Rows lie near named flat spaces through zero. A row that begins with a name and a colon came from that space; any other row is followed by the name of its block's space that it lies nearest.
bulob-lep: [-284  -18  -65 -179  108   91 -165 -343 -149 -115 -122  136  104  137
   75  173  -30   36   46   19  321 -122   42 -385   21 -199  283]
reg-vako: [-271  185   63  -24  107   -8 -207 -337  164  -38 -119  -92  -52  143
 -199  -80  -14  -44 -151  124  232 -129 -161  218 -185 -251  194]
nirad-lupam: [ -13    0 -239  -36  -51  -83  -67  157  -95   27   16 -191 -148  -61
   17  155  -36  129  -64  -55   18  -54    6 -225  -14 -101  255]
reg-vako: [  31 -116  -63 -307  135 -149  -41   51  -89  -90  289  -51   35 -231
   75  -16   25  -45  177  216 -135   55  163   10 -122    9  228]
nirad-lupam: [  85  -52  337  -14   20  -87  172  289  154  149  202  -51  354  -78
  -98   73  -70 -149  160   17  -10  177  -19  -39  148  197 -231]
nirad-lupam: [ -73  -33   24  -26   68  110  -28 -115  -63 -108   16  211  193   11
   25   56   72  103   61  -15  -20   34  124   19   69  -83  -75]
kadiv-mesuf: [ 134  -42   53 -112 -140  -61   62  246  -89 -152  193  137  215 -161
  168  -71  -45   22   75  -35  -92   51   47  -55   92  -15 -232]
bulob-lep: [ -58   33   22 -108 -136 -196   11  198  122  114  247 -159  113  -18
   34   93 -105   81   27   29   44   92  -18 -180   75  -71  -26]
nirad-lupam: [ -71   84 -408  -27   98  105 -327 -231 -330 -301 -494 -168 -279  -46
   93   87  129  126 -275 -120  203 -303 -252 -110 -223 -368  536]
bisif-ziv: [ 150   75 -385  176  112  121 -153   96 -217 -210 -331  446  -39 -232
  -58 -112   55  193  -54 -231 -443  134  185  484 -155 -270    0]
bisif-ziv: [ 138  109  122   58  -32  -77  102  409   52  283  121 -189  264  -60
  -77  135  -18  -65   64 -116  -34   93  -77   32  238 -102 -269]
kadiv-mesuf: [  42   82  -64   72    0  -54    7   17   14  -14   10  132   -6 -136
  -29 -120    3   38   -8   -7 -128  129   34  233  -82 -121 -117]
reg-vako: [ 186 -128  131   70 -150  168  238   -6 -144  -65  150  107  -50   55
  202  -92   50  -60   79    8  -49 -106  136 -126  193  269 -338]
bulob-lep: [-210    3 -133 -205   66  -72 -138 -112  -13   14  153  -39  -73   55
  -55  100  -92   52   54  135   68  -69  171 -156  -65 -145  326]
bulob-lep: [  47  118  -27  201  -77   70   95  156   -5  188  199   58   88   28
  -37   23  -27  114   70  -73 -172   59  238  174  245 -157 -325]
bisif-ziv: [  69   66  -35   76  -82   65  -53  -16  -37 -201  -92  -27 -148  -15
  -21 -142   35   42 -179  -18  -54 -146  -86  206 -110  -60  -30]
kadiv-mesuf: [  16  153 -123   -7   43  -35  -96  -56  -53   74 -116 -118  -78  -15
   14  -22   30  -37  -51   -4   14  -33 -102  132  -58 -256   52]
bisif-ziv: [ -46  204 -101   12   85   -1  -98   28  -40  343 -244   46  155  115
   26   50   41 -128   33 -207  184   -7 -180   48  202 -360 -134]
nirad-lupam: [ 212 -174   87   48  -11  175  244   85 -231 -145  123   91    3 -118
    3  156   87   46   81   10 -168    8  230 -209   72  238 -150]
bisif-ziv: [ -46  116  -80 -183   38 -259 -178  109  116  -49   63 -107   78 -176
  -71  -27 -121   32   -9  103 -117  161  -59  170 -237 -239  213]
reg-vako: [ -46  140 -338  184  215   64 -198 -271 -178   51 -632   82 -277  -34
   -7  -90   22 -136 -109 -171  171  -62 -217  101 -197 -233  346]
nirad-lupam: [  16  127 -208  163  -33  150   -6   18 -265  -61  -68  178  -36  -89
   13   -4  114  133  -98 -184   66 -136   53   47  125 -344 -169]
nirad-lupam: [  70   43 -177  266  -78   57  -19 -119   30  -23 -286  -84 -367   60
   11 -101   25   92 -195  -76 -106  -18 -101  156 -149   76   74]
kadiv-mesuf: [  -1   51 -160  103  136   18 -225 -185  163  -43 -424   51 -181   82
  -72 -180   50   21 -130  -40 -243   82 -130  518 -279   10  205]
reg-vako: [ 172  -48  -31  139  -69   40   98  126  -53 -154   86   47 -107 -144
  -34  -54  -46   98   -7   24 -307   73  190  137  -83  132  -61]
reg-vako: [  34  -16   66  -78    8   -9   32  241  -22  -42  336  -36  146  -87
 -147  122 -116   65  115   99 -219   22  305   25   55  -25    8]
kadiv-mesuf: [ -34 -202   51   67   11   85  150 -227  -38 -104  -44  126 -297   22
  -22  -84    8 -102  -15   76  154  -94   45 -246 -113  406  133]
nirad-lupam: [ -32  -50   93 -105   58   -2  -62   24  110  -25  101  -99  112   84
  -85  119  -78   44   76  114 -182   56  142   50  -32   82  135]
bulob-lep: [ -10  -15  -10  132    8   52   43 -153  -21  -80  -59    4 -125  -62
   34 -120  163   29 -108   -6  118  -57 -121   93  -46   36  -53]
reg-vako: [  75  206  -83  118   68 -209   22  277   28  262  -40   80  147 -297
  -74 -140  -11 -132   40 -147   37  215 -167  270   23 -296 -204]
bulob-lep: [ 176  -54  -46  232  -36   79   82  188   39  109 -122   33   74    5
   71   42  108  135    7 -195 -263  168    7  173  150  140 -230]
bulob-lep: [  36 -106   53   29   54   75    0  -11   71  -23  -85  -25  -44   86
  -56   16   44   -6  -12    3 -113  -11   11   83  -32  230   69]
bisif-ziv: [  72  -66   18  165  -67  331    6 -290 -142 -259 -311    7 -162  226
  106   49  146  121 -173  -74  -21 -205  -47  -49    6  135  -43]
bulob-lep: [ -90   56 -189 -220  142   11 -178 -249 -216 -161 -137   57 -195  -44
  -25  -25   -8  -98  -32  103  117 -184   14  -62 -231 -241  356]
reg-vako: [  13   -6  -58  203   17   75  -23 -135  104   41 -393  -12 -183  134
  -70   29   52   50 -152 -121  -41   63 -166   69 -118  142   76]
reg-vako: [  19 -119  135  -36   35   41  118  -39  -49  -56  -46   37  -37  -23
  -62   52   27 -125   -2   18  160  -52  -66 -250  -40  224   39]
reg-vako: [-114  -11    7  -37  -18   83  -17 -136  -11  146  -50  -16   34  244
  104  106   31  -10   32  -52  194 -104  -26 -224  193  -17  -24]
nirad-lupam: [ -96  -28   -6 -162   48   71   -6  -53 -186  -94  243  -27  112  -29
    5  202   55  100   71   92   96 -118  190 -242  100 -171   74]
kadiv-mesuf: [ -43   77 -100 -144 -100  -38  -59   -9  -26   91  188   -9  -68  127
  109  -62  -72   -3   51   61  -22 -113  129   -2   94 -168  -47]
reg-vako: [-160  141  -63 -200  116  108 -213 -170 -176 -215  112   -4   75    4
 -102   50   92   80  -65  110   86 -266  100  140  -37 -462  131]
bisif-ziv: [ -91   65    8   87  -16   95   46 -126   19  102  168  -36 -107  140
 -107   44    1   67   -1   80   -5  -86  194   43   83  -69  -67]
kadiv-mesuf: [ 190 -156   48  237   46  162   67  -55   -5  -67 -361   88    5   32
  160  -80   94  -40   15 -143 -155  102 -103  121   18  365  -78]
nirad-lupam: [  61  -87  -87   51   33  -89   25  310   72  240  120 -138   -7  -35
   -6   34  -63  -27  122  -53 -136   66  103   23  132  177  100]
bisif-ziv: [  10  -17 -168 -150  207  -87 -204 -111  -44  -59 -364   35  -73  -65
    4   -1 -112 -142   58   27 -101  109  -65   27 -298  -11  448]
kadiv-mesuf: [ -88   67   66  -88   25    0   13  -22   13  263  114   20   90  164
   18    2  -64 -174  138   17  165  -85   55  -83  208  -91 -104]
bulob-lep: [ -98   14   95   60  -67   95    9 -200  -24  -85 -114  -99  -83  112
   58  -54  141  -34 -185  -40  398 -253 -286 -147   51    0  -49]
bulob-lep: [  76  -91  172  333  -59  362   90 -194  110  -84  -57  -38   27  292
   63    3  277  251 -104  -54 -239  -59   69  352  206  257 -358]
reg-vako: [ 193  -84  109   27  -88   44  195  293  -36  -59  362  -18   92 -124
  -77  103   30  138   69   51 -327   78  274   55  101  134 -250]
nirad-lupam: [ -11   23   31  163 -109  -10   92   63  205  191  111    9  -26  131
  -73   19  -39  130   -1  -26 -165  143  115  113   94   95 -204]
nirad-lupam: [-184  169  -96 -230    3 -110 -128  277   24  170  504  -90  157   13
 -240  169  -93  140   66   85  -56 -103  307   75  159 -454   34]
kadiv-mesuf: [   6   29   38   -2  -15   32  123  -71 -146  192   10 -117  -44   67
   94  113  -17 -160   77   -1  271 -101  -40 -373  163  -26  -45]
reg-vako: [  83   25  246  118  -25   15  215   73   87  282   92  -24   90   67
   -9  -73    8 -234  100  -17  123   18  -70   10  215  154 -355]
kadiv-mesuf: [ -88   77  -30    3  -20  -30  -10  161   11  104  246  -88  139   -8
 -115  198  -70  159   47    6  -43   36  190  -65  136 -205   -7]
bulob-lep: [ -46   44 -249 -138   49   31  -87    0 -191   38   61   63 -102   33
  -61  197 -103   89   82   27 -138  -42  313 -159  -10 -231  218]
kadiv-mesuf: [ -33   26   40  -14   75  108  -22   67  -43  -37  271  -65  135  -10
 -130  100   95  129   33   72 -124  -93  224  194  120 -149  -56]
nirad-lupam: [  29  -37 -132   -5   46  -72   47  104 -147  -91  303   25 -137 -293
  -25 -130  -34  -10   81  122  -66  -42  235   68  -67  -26  123]
bulob-lep: [ 182 -115  132  146  102   33   70  -32   56 -171 -318   24  -51 -176
  -20 -193  221 -121 -133  -61  -15   68 -342  270 -204  312  -54]
kadiv-mesuf: [  22  110  -20  271  -59  -33 -101   -9  267   88 -458  -53  -92  136
  -47 -140  -45    0 -203 -185  -44  113 -338  298 -118   68  -22]
kadiv-mesuf: [  68   21 -172  295   37  -34  -66  -68   34   35 -502  -88 -303  -62
   73 -232    3 -134 -161 -165  118   -6 -355  145 -172  143  205]
bisif-ziv: [-277   75 -205 -256   34   -3 -228 -273 -154  -36   29  -73  -67  160
   87  167 -100   67   22  100  244 -203  107 -350   -7 -348  385]
bisif-ziv: [ -51   37 -113  -87   43 -121  -87  -60  -24  -53   77  -56 -169 -111
   -4 -138 -113  -84   22  141   14  -45   52   55 -177  -71  253]
bulob-lep: [  11  -60  -33  102   47   47    9 -128   -3  -25 -264   54  -34    5
   51   39   77   33  -42  -84   31   93 -120  -62  -61  108   51]
bisif-ziv: [ 121   31 -115  232   50  121   29 -119  -82    0 -261   62 -195  -23
   21 -104   96  -11  -64  -82 -111   11  -31  217  -64   30  -48]
bisif-ziv: [ -56   84 -279  -55  248 -184 -246  -31   32   16 -132  -84  -72 -215
  -97  -18  -71   28   49   89 -218  202   50  307 -311 -221  467]
bulob-lep: [-208  -37 -242 -441  129  -23 -282 -232 -252 -296   89   30    3  -55
  111  123   53  124   24  156  107 -184  124 -216 -151 -343  460]
nirad-lupam: [  85  -52   59   94   82   54  -59 -168  105 -146 -341  111  -70   22
    9 -200   15  -98  -52   -3 -151   84 -137  305 -220  224   55]
bisif-ziv: [  -8   93  -11  -37  -30  -76  -19   80   -7  128    3 -162   57    1
   36   67   -4  -35  -16  -37  134  -21 -137  -97   75 -158  -21]
nirad-lupam: [ 223   11   -8  217  -17   39  184  424 -106  106  243   65   49 -221
 -111  -56  -53  -34  114  -85 -250   36  261  202  183   46 -253]
bisif-ziv: [ 163 -122  251  133 -157   54  354  166   33   96  259  136   59  -13
    8  -19   -4  -55  105  -11  -58   94  136 -143  203  347 -454]
kadiv-mesuf: [ -57   33 -139 -199  -68 -115  -31   50 -134  -35  217  -39  -85  -85
   37   62 -103   30   30   87   72  -75  120 -259  -34 -187  148]
reg-vako: [  18   39  118  -23  -40  -23  119   38  -19  122  134   43  122  -30
   66  -59   94 -102   41  -23  184  -23  -96  -42  165  -61 -298]
reg-vako: [  93   64  -54  218   76 -111 -129   66  347  206 -578  -31  -64   89
 -106 -116  -33  -69 -124 -195 -228  296 -352  435 -215  167   74]
bulob-lep: [ -83  117 -214 -196  -13 -205 -108  168  -58   81  289  -39   67 -158
   15   61  -88  108   83   59  -50   66  155  -27    8 -378  102]
bisif-ziv: [ -53 -158  -36   97  114  260  -95 -456  -14 -219 -511   98 -256  238
   27  -17  186   33 -170  -47   45 -132 -150   19 -185  283  237]
kadiv-mesuf: [ -84  220 -296 -260   43 -226 -415  146   82  -30  -94 -112   37  -37
  -32  -70 -103   80  -91   -8 -175    1 -104  372 -206 -493  312]
[ -47   78   84   17   19  -73  -35  110  171  231 -110   61  257  102
  -37   58 -107  -63   80 -113   13  178  -83   29  113  -57 -115] -> kadiv-mesuf
[-106  239  -23 -159  -79 -254  -11  305   37  279  523  -79  261 -124
  -46   38 -189    3  167   78   48   77  182   -3  205 -477 -175] -> bisif-ziv
[ 151  -94  250  325 -212  206  367  105 -113 -289  516  104 -131 -222
  -29 -354  205   44 -117   66   68 -289  148  228  181  253 -557] -> kadiv-mesuf
[  52    3 -154  139   17  -95   10  -37   17  -50 -163   67 -121 -195
   13  -49   11  102  -51  -36 -125  236  -51   85 -207   11   79] -> kadiv-mesuf
[-107  -32  105  -33  -38  -13  -47 -125  135    4  -89 -113   39  167
   58   38  -12   -1  -49   12  161  -24 -165 -136    8   98   68] -> bulob-lep
[ -85  135  -66  204   68 -187 -160   99  232   86 -474 -112  -55  -92
 -208  -75 -107  -82 -217 -187  192  124 -453  138 -240  -49  266] -> kadiv-mesuf
[-112   28   29   -7    8   21  -33  -89   40   43  117 -105    1   88
   -6   10   18   24   -1   67  100  -94   29    8   69  -59   29] -> bisif-ziv
[-153  145  187 -330  -62 -152  -66   49   52  -66  482  -95  225  -13
 -100   26 -210  -50   95  266   80  -78  161  -65   -3 -304   -7] -> bulob-lep
[-324  128 -244 -429  128 -358 -308 -178   69   38  144  -12   15  -90
  -11   46 -241   11  126  242   83  155   99 -130 -291 -427  530] -> bisif-ziv
[   6  -23  -56   24    8  -13  -17 -112  -26  -52 -127   27 -116  -31
   87 -110   23  -52  -34   -4   70  -17 -100   -3  -85   53   70] -> nirad-lupam
[  43 -100 -180  174  136  214  -52 -156 -138 -108 -374   69 -295   46
  -69   -4  131   16 -120 -109  -50 -143   -7   80 -115  162  242] -> bisif-ziv
[  43   -5  146  -18  -10 -113   17  208  153   84  -46 -115   99  -26
  -80  -30  -32 -135  -35  -51   80   32 -230   23   -5  122  -28] -> bulob-lep
[-178   51 -232 -146   28 -144  -77 -214 -110   90   34  -71 -308  -27
   68  -47  -86 -107   10  115  305 -129  -13 -293 -122 -163  346] -> bisif-ziv
[  49  -97   65  -66  -54   47  -21   10  116   23  170 -148   17  208
  110   25  -55   63  108  120 -290    3  203   97   86  208    9] -> reg-vako
[ -35    6 -130  -13   62  -62 -130 -123   45   92 -222  117   41   67
  193  -88 -120  -61  129  -38  -74  161    0   54  -29  -11  126] -> bulob-lep
[-220 -128  193 -227   55  140  -63 -313   68   66   64 -335    4  432
   40  271   78  -31   19  167  285 -280  -31 -383  142  171  244] -> reg-vako
[  37   36  -85  -72   77   60  -77 -134 -119 -128  -73   98   10  -33
   22   35   10   53   38   55 -184   50  129  101 -112 -149   61] -> bulob-lep
[-145   39 -184   73   64   55 -129 -216  -75 -145  -41   39  -93  -48
   14  -23   73  180  -77   20   38  -51   65   97  -83 -197  177] -> nirad-lupam
[-126   54 -137 -201   32   19 -154   55 -107 -184  407  -19  111  -62
 -113  179  -33  299   51  162 -241  -61  420   89   -3 -357  159] -> reg-vako
[-157  125 -175 -231   51   -5 -175 -238 -191  -61 -137   -2  -87   77
  -10  184  -98    0  -26   56  177 -118   21 -317 -129 -366  311] -> bulob-lep
[ -96   18 -199 -129   58  -56 -190 -128  -78 -153 -131   23 -129  -49
   30  -40  -36   27  -60   33   47  -67  -33  -21 -197 -149  326] -> bisif-ziv
[  36 -143  -57  282  -97  188  101 -156   -9   24 -288  -61 -277  191
  148  -11  200   83 -173 -177  150 -134 -195 -147  106  327  -52] -> bulob-lep

Rows lie near named flat spaces through zero. A row that begins with a name and a colon came from that space; any other row is followed by the name of its block's space that it lies nearest.
bon_ped: [  58   90  -71  -74 -146  -31   25  -70  -66   69   20  161  149  -59
 -128   57 -143   69  -12   13   85   46  -32   91 -101   95   34]
zes_regin: [ 180  -65  247  -99  207  139  -35  111  117  -61 -117 -320  244 -200
  132  193   73  -11  -87  110  233 -221 -117  -89 -228    0  300]
nozek_kob: [  52 -182  305    6   51   93   66  244  136 -106   92  -84   24   22
  397 -135   69  -66  390 -154   95 -231  236   45  117 -265  -89]
nozek_kob: [-200    2 -131  -43   66   26  -97  -86   48   33  113   -8   -7   49
  -72  -11   38  -25  -77 -162   49  238  -92 -198  -39   40   30]
luru_vof: [  45    0  140  117   29 -191   -2 -132  -24 -218  169  -56   81    4
   56   36  -23  -50  317  170   97  -35  -64  -24  -34  191  -44]
nozek_kob: [ 155   81    0  -95  -76  100   34   14    5  133 -184  102  108  130
 -110   70 -178   50 -109  -43   51   98  -55   86 -146  -20   70]
bon_ped: [-176   98  -39   68  -42 -336 -165 -167 -137   10  318  119 -214 -225
   33  117   59   67 -122  150   24  109  -99   32  202  422   -1]
luru_vof: [ -98  -23   39  103  173  -16 -116   39  123   42   30 -237  -88  -24
   26  -35  165  -13 -149  -11   -9  -23  -88 -151  -93   96  111]
zes_regin: [  24 -158  -78 -155  -83  292  150  221   11   39 -210  -39  125   32
    2 -125   36 -127  139 -166  -52 -181  221  100   53 -432  -85]
luru_vof: [-227 -187 -208  111 -105 -352 -148 -218  -55  111   41    7   87    8
  -94   21  -24  -90 -224  -20  122  142   24  -85  -56  277   27]
nozek_kob: [-105  -70 -145   80 -200 -413   -8 -295 -105  -65  124  196   72  -56
  -11  -54  -77   11  -82   45  -38  130  173  -17   16  209 -137]
bon_ped: [-202 -263 -161  183    7 -231 -115  -79   -7   61  210  -38  206 -193
   34  100   -7  -28  121   29  355 -184 -107  -89   -8  219  109]
bon_ped: [ 238  258  140 -284 -158  512  139  207   67  147 -259   34  117  149
 -262 -112 -160   78 -134 -210  -62   58   31   93 -336 -432  110]
luru_vof: [ 232  232  193    2   -5  119  129    1   60 -106   86  197  -20   87
   66  -21 -176  195  235    9  -33   24  -74   29  -58 -104  -59]
luru_vof: [ 119  116  186  148  154  121   28   49   80 -136   71 -123    9   28
  -29  -27    1   97  181   97   37 -136 -142  -88 -160  -31   89]
luru_vof: [   4 -271   12  137   78  152   60  139   99  -59   15 -106  385  198
   15  -60  -97 -127  588 -145  362 -207    3  -44 -152 -155   29]
nozek_kob: [ -24 -253   88  156  114  296   27  374  165  114  -63 -164  106  210
  101 -160   20  -83  381 -247  218 -300   78   26  -34 -315   44]
zes_regin: [  41 -131   11  130  117   22   -5    3  105  -23  -52 -155  253    6
  -24   15  -29   14   51    8  195 -152  -68 -140 -246   -4  153]
nozek_kob: [  81   33    3  -68  -46  152   79   12   39    6 -169   -2   76   65
 -101  -87  -50   41 -171  -82  -89   23   92  -56 -168 -235   29]
nozek_kob: [ -42  -15  -58  180   -1 -357  -28 -215  -38  -87  120   77 -111  -88
   91   18   15   68  -71  174  -98   10   -4  -47   97  246  -93]
nozek_kob: [ -84  -47   10   73  133   55  -90   83   55   51   75 -142  -37   73
    6   58   57  -88  192  -12  141  -24 -198  -32   28  100   54]
luru_vof: [ -31 -107 -122  133  -19  228    1  122  -12  153 -166  -24  159  178
 -286  -52 -126   15  -39 -118  175 -105  -30  -22 -190 -199  154]
bon_ped: [ 262   87  397 -107  128  283  145  126  126 -274 -175 -276  -61  160
  132  -91   83 -105  188   56 -194  -79   44  -54  -91 -371  -59]
zes_regin: [ 388  263  340 -138  -70  137  208   74   65 -111  -88  192 -137  -41
  237  -42 -116  236  -39   59 -251  -71  127  133   19 -276  -95]
nozek_kob: [  43 -121  164  -20    4  -65  -33   40   13  -43   51 -118  109  -16
  149  109  -11 -137  256   62  215 -106  -57   65   23   83   26]
nozek_kob: [  32  -56  -47  135  -57  -57    0  -99  -14    4  -82  -55  229   63
 -221  -15 -117    9  -56   54  131  -56  -32  -65 -285   38  116]
zes_regin: [ 288  538   66 -215 -181  -65  173 -144  -35   -7   25  542 -323 -102
  104  -65 -144  420 -367   29 -519  307  152  168  110   16 -211]
luru_vof: [ -10  147  -63   16 -108 -326  -41 -342  -64  -70  132  134    5  -37
  -95   69  -97   54 -120  144  -50  248 -111  -66  -89  326  -50]
zes_regin: [ -23   35 -164  -64  -93  110  -13    6  -92  148   11  153  137 -119
 -195  123 -135  100  -96  -24  186  -25 -117   47  -52    1  142]
bon_ped: [ -12  198  -89 -187 -222   17   -5 -100  -85  146  -38  247  -71   43
 -185  -14 -134   83 -321 -113 -112  302   42   64  -41   -9  -21]
bon_ped: [-295  110 -221  -23  -68 -286 -180 -300 -264  -83  258   31 -125 -166
 -270  129  100  -97 -149  186  -19  279 -139  -46  138  432   -6]
luru_vof: [  -4  139   52 -217    3    0   -2 -101  -45 -120   64   37 -132  -63
   70   74   60  -39  -54   33 -138  218  -28  -30  135   20  -82]
zes_regin: [  -5   53 -101  -68   27   51  -83   18   89  240  -94  -61   66  -92
 -102   87   -2   71 -332  -48   69   35 -164  -47 -196  113  194]
zes_regin: [  30  -79   77  112  -67 -135   12   -6  -92  -92   -3    2   55  209
  -19  -47  -60 -143  314   60   54    1  110  147   43  108 -112]
bon_ped: [-410 -335 -364   68  107  -49 -170  124  -62  184   11 -194  -88 -140
  -18   14  290 -213 -111  -81   63 -119   32  -31  281   86   29]
luru_vof: [  80 -123  -55   26 -103  182   81  103 -100   24 -203  -20  248  283
 -250    4 -172 -178  346  -15  184  -86   -4  160  -90 -146   -4]
luru_vof: [  85  -62  -64  162 -139  -81   45  -53  -82   57 -123  100  150  122
 -183   -4 -198   34    9   71   97  -89   23   94 -131   16   28]
bon_ped: [ -14 -136  -10  -56  -48  -30   20   89   79  101  -19   -2   44 -105
  191  -31   40  -20  -11  -96   27 -123  115   46   55  -77  -30]
zes_regin: [  64  -32 -139    6  -75  283   35  159   72  304 -329    3  174  166
 -285  -83 -145   78 -302 -199   61  -53   20   14 -311 -252  182]
luru_vof: [  53  294   53  -82 -135 -155  -23 -142  -80   66   25  243 -375 -171
   27   19  -16  249 -588   94 -328  190   51   46  119   75  -31]
zes_regin: [-190 -165  -69 -112   47   96 -131   73  -71   50  -44 -243   68  -53
 -109  102  138 -232  -67  -31  171    1  -53  -38   32    8  135]
zes_regin: [-214 -106 -240   33  221   92  -83  158   85  149  145  -11  -81 -125
  136   53  166   19  124 -129   86  -73 -137  -54  231   82   20]
zes_regin: [ -11  183 -149  117 -155   13    3   46 -185  188  -36  390 -239  212
 -232  -76 -176  183 -144  -61 -139  166   93  234  158   49  -77]
nozek_kob: [  83   12   80  118  -24 -466  -93 -399   29 -126  -12 -220  193  -27
  -93  124  -45  -86 -166  313   60  106 -192 -151 -367  470   90]
bon_ped: [ -84   12 -197   42  -14   62  -44    4    1  188   11  118   18   45
 -147   42  -93   75  -66  -93  102   62 -146  -18  -29   41   67]
bon_ped: [   5 -204 -121   48   42   47  -12   69   35   99 -135  -48  366   91
  -82   29  -87  -51   89 -108  275  -76   39   -1 -197   35  138]
zes_regin: [-219  -32 -277  235  116   34  -93   20  -31  131  138  196  -52  180
 -155  -27  -73  116   85 -162  133  126 -102  -75   88  116   28]
nozek_kob: [  21   74   28 -342  -85  207   21   -4 -131  -78  -47  -34  112 -194
 -116  137   19  -79 -121   26   46   56   -1   18   -3 -152   94]
bon_ped: [-142   94   93   60  191  -15 -146  -17   45  -69  176 -165 -205   16
   13   -2  166  -23  -36   10  -30  141 -138 -155   26  163   54]
luru_vof: [-267 -461  -83   52  181  -94 -139   88   44  -22  -21 -349  136  -19
  183   33  242 -324  120  -80  222 -127   95 -122  126   43   44]
bon_ped: [-107  -98  -53   91  104 -136  -87  -22   27    6  101  -55   18  -41
   85   36   73  -26   48    4   95   -5  -33  -55   45  194   27]
zes_regin: [  -5  -94   99 -223   78  155  -39   80   97   11 -124 -369   53 -314
   86  109  211 -114 -303   52   26 -190  -77 -136  -97 -181  192]
luru_vof: [ 156   73   52  187   35   43   32   50   49   79 -154  -22  -33   70
 -104  -32  -77  155 -168   91  -53 -144  -60   18 -173  -27  103]
bon_ped: [  75  163  115  189   62 -277   -7 -181 -138 -220  178  136 -323  -30
  109  117  -13  105   96  338 -158   30 -128   56  280  267 -135]
nozek_kob: [ 117  -20  101  -71  -10   93   49   94    3   -4  -97  -35   54  -35
   61   39  -16  -10   20   26   30 -115   38   78   -4 -106   35]
nozek_kob: [-201 -209 -124  218  242  -51 -151   -1   60   21  126 -187   93 -129
   10  102  105   10  -17   22  271 -153 -187 -227  -36  150  207]
[  -6   57 -125  -24  -54  -29   -5  -11    6  141  -49   75  -33   21
  -67   -1  -26   25  -92  -25  -65   69  -40   64   -8   86  -26] -> luru_vof
[ 172  -83    5  -26 -201  405  171  122  -21   97 -342   47  221  211
 -292  -54 -287   19  -52 -115  120 -174   23   20 -248 -596  103] -> bon_ped
[-239 -117 -258   24   21  -56 -136  -49   -6  182   -1   37   31   82
 -118   10    6  -39 -206 -178  102  203  -18 -101   -6  125   65] -> bon_ped
[  13  -70 -255  145 -103 -233    3 -267  -15   83  -91  129  271  119
 -223   54 -229   43  -85   45  124  106 -107  -74 -252  208   34] -> luru_vof
[ -36 -133    4  256  -51 -458  -96 -160   -5   23   26 -103   25  -43
   41  -11   28  -42 -111  185   27  -93   43   21  -86  372    5] -> luru_vof
[ -11  -30   14  -14   -8  151   27  116   44   54  -21   17   22  -45
   14  -79    3   77  -87 -126   18  -93   99  -30  -38 -211   57] -> luru_vof
[ 172  258  184  -15 -154 -143   91  -44  -65  -49  -17  175 -402  -76
  128  -87   13  157 -245  169 -427   10  151  178  189  -33 -189] -> zes_regin
[-282 -302 -208  157    1 -172 -127   11  -77   59  105 -140  142 -105
  -65   -5  119 -166   92   -8  227 -159   55  -17   54  168   57] -> luru_vof
[-313 -170 -317  -93 -125 -108  -98  -87  -95  114   71    8   93  -17
 -146  -11   62 -208   -4 -141   90  162   45  -18   82  108  -57] -> nozek_kob
[ 136  -19   93  -73   55  430  144  168  131  -17 -289 -122   11  163
  -51 -123  -24   16 -104 -147 -117  -98   49 -127 -149 -579   41] -> nozek_kob
[-111  -75  -58  -77   38  109  -62   78   44   85  -94 -195   28   45
  -87  -40  116 -145  -96 -106    7   39    4  -54  -73  -53   60] -> luru_vof
[-174  -60 -114  177  -82 -520 -152 -237  -97   37  186   39 -109 -167
   39   50   64   -6 -187  177  -10   48    5   19  102  477  -39] -> luru_vof
[ -85  -26  146  -17  237   11 -110   20   68 -135  205 -211  -56 -189
  196  127  179  -32   81   65  129  -52 -165 -166   77  102  111] -> nozek_kob
[-277  -65 -455  102    5   64 -126   41  -50  323   -1  122   97   95
 -344  -20  -42   36 -135 -216  157  130  -86  -19  -60  159  118] -> nozek_kob
[  25 -101  -87  118    4  -85    7  -95   82   54  -78   23  184   89
  -40   -8 -119   52  -65  -44  104    5  -26 -109 -197   26   57] -> luru_vof
[  34  158  164  -25    7 -134  -41 -176  -10 -150   89  -46 -116  -39
   12   25   28   26 -148  125 -109  156  -53  -99  -59  119    1] -> luru_vof
